Below are the code and all the weights of a small trained network. Each question names an input and a class and asks about switching units off, where a switched-off unit gives its printed mean instead of its output.

import numpy as np


def w(rows, s, z=0):
    codes = np.array(rows[::2]) - 128.0
    scale = np.full(codes.shape[1], s)
    scale[-1] = z or s
    return codes * scale


def f(y):
    return np.maximum(y, 0)


def log_softmax(a):
    a = a - a.max(-1, keepdims=True)
    return a - np.log(np.exp(a).sum(-1, keepdims=True))


def net(x, mask):
    res = np.array(x, float).reshape(1, 8) / 4 @ E
    y = f(res @ A[0][:, :-1].T + A[0][:, -1])
    res = res + np.where(mask, y, B[0][:, -1]) @ B[0][:, :-1]
    return log_softmax(res[-1] @ U[:, :-1].T + U[:, -1])


A, B = {}, {}
E = w([
[160,56,106,118,78,163,110,180,151,149,93],'x0',
[151,82,197,76,198,106,75,184,71,61,159],'x1',
[86,130,115,133,149,169,86,174,166,85,83],'x2',
[150,107,102,39,177,28,72,114,159,31,141],'x3',
[168,95,103,161,125,83,62,92,54,157,94],'x4',
[122,45,161,126,134,71,121,148,192,135,198],'x5',
[2,95,145,128,197,26,157,223,172,126,143],'x6',
[151,194,104,127,85,173,128,117,166,150,133],'x7',
],0.0093)
A[0] = w([
[96,137,73,179,102,153,135,172,151,134,94,197],'neuron 0',
[215,121,124,130,31,176,153,93,137,182,119,121],'neuron 1',
[125,168,66,65,102,129,169,141,122,103,90,59],'neuron 2',
[185,111,135,85,115,156,44,123,155,104,63,170],'neuron 3',
[87,241,137,92,155,158,179,117,126,119,137,166],'neuron 4',
[98,200,200,95,151,98,197,153,145,109,143,160],'neuron 5',
[224,157,111,71,160,190,105,150,14,49,140,162],'neuron 6',
[134,69,148,93,115,139,154,167,80,169,67,163],'neuron 7',
[242,163,158,136,110,85,144,74,140,169,183,169],'neuron 8',
[164,160,2,72,113,100,135,146,190,153,78,169],'neuron 9',
[116,191,138,121,138,78,149,171,43,165,105,253],'neuron 10',
],0.0092,0.0047)
B[0] = w([
[81,72,146,160,113,117,40,122,97,207,33,211],'neuron 0',
[70,106,45,202,131,64,236,147,157,191,233,249],'neuron 1',
[66,100,133,133,73,81,140,134,192,140,68,162],'neuron 2',
[95,94,113,196,111,165,111,121,243,106,104,195],'neuron 3',
[77,108,57,230,18,215,145,129,199,110,112,229],'neuron 4',
[69,123,95,123,139,159,152,197,255,168,132,237],'neuron 5',
[153,140,250,146,141,148,33,190,218,112,13,249],'neuron 6',
[88,151,81,195,77,175,129,87,169,152,28,186],'neuron 7',
[191,121,92,135,167,63,140,169,211,182,77,221],'neuron 8',
[25,92,131,171,27,180,120,36,212,163,129,200],'neuron 9',
[181,144,137,158,148,212,73,64,176,224,107,227],'neuron 10',
],0.0076,0.011)
U = w([
[80,32,218,95,204,28,82,238,221,89,173,162],'0',
[143,135,128,147,153,90,150,103,150,226,197,95],'1',
[71,152,106,155,64,217,150,130,193,136,108,195],'2',
[202,199,239,27,199,97,219,92,2,67,217,2],'3',
[177,155,199,118,174,169,64,134,142,127,58,81],'4',
],0.008,0.0059)

Each question gives the input, the list of numbers given to net, and the class t.
The units are the neurons (one row each of A and B). Each row of codes is followed by its name. A weight is (code - 128) times the scale printed after its matrix; where a second scale follows, it is the last column's (A, B and U).
mask holds one flag per neuron, in row order. A switched-off neuron (its flag False) gives its mean, the last column of its row in B, instead of its output. The means were averaged over made-up inputs and are rounded, as every weight is.
A unit's drop is (log p(t) with every unit on - log p(t) with that unit switched off) / (log p(t) with every unit on - log p(t) with every unit switched off).
unit that matters most: the unit with the biggest drop
k most important neurons: the k neurons with the biggest drops, biggest first
drop when u is switched off: that unit's drop, to one decimal
input [-3,4,-2,-3,0,-3,8,-6], class 2: unit that matters most -> neuron 10
input [7,8,-4,-2,0,-2,4,1], class 4: 3 most important neurons -> [neuron 1; neuron 4; neuron 7]
input [-6,-7,-7,4,6,-1,-7,4], class 1: 2 most important neurons -> [neuron 1; neuron 8]
input [7,7,-5,-4,3,-8,-2,-2], class 4: 2 most important neurons -> [neuron 6; neuron 4]
input [7,-4,7,7,-8,6,4,4], class 2: 2 most important neurons -> [neuron 9; neuron 6]
input [4,5,-1,4,6,0,-2,-2], class 4: 4 most important neurons -> [neuron 1; neuron 5; neuron 7; neuron 6]
input [-6,-4,-5,-1,7,-6,-7,-6], class 1: 2 most important neurons -> [neuron 1; neuron 8]
input [8,8,-8,-5,-1,2,6,0], class 2: 2 most important neurons -> [neuron 7; neuron 6]
input [2,-6,-8,3,-1,5,0,-8], class 1: 2 most important neurons -> [neuron 6; neuron 5]
input [-1,8,4,-4,2,4,1,7], class 0: 2 most important neurons -> [neuron 4; neuron 10]
input [-3,-2,-1,-6,8,1,1,-2], class 1: 2 most important neurons -> [neuron 4; neuron 6]
input [-5,7,2,-5,-2,-6,8,-7], class 2: drop when neuron 2 is switched off -> 0.0
input [0,2,4,0,1,8,-5,-4], class 0: drop when neuron 4 is switched off -> 0.2
input [2,-5,-2,-7,-3,4,-7,-3], class 1: drop when neuron 1 is switched off -> 0.2
input [-3,-7,-6,-7,6,-3,-7,-3], class 1: unit that matters most -> neuron 1
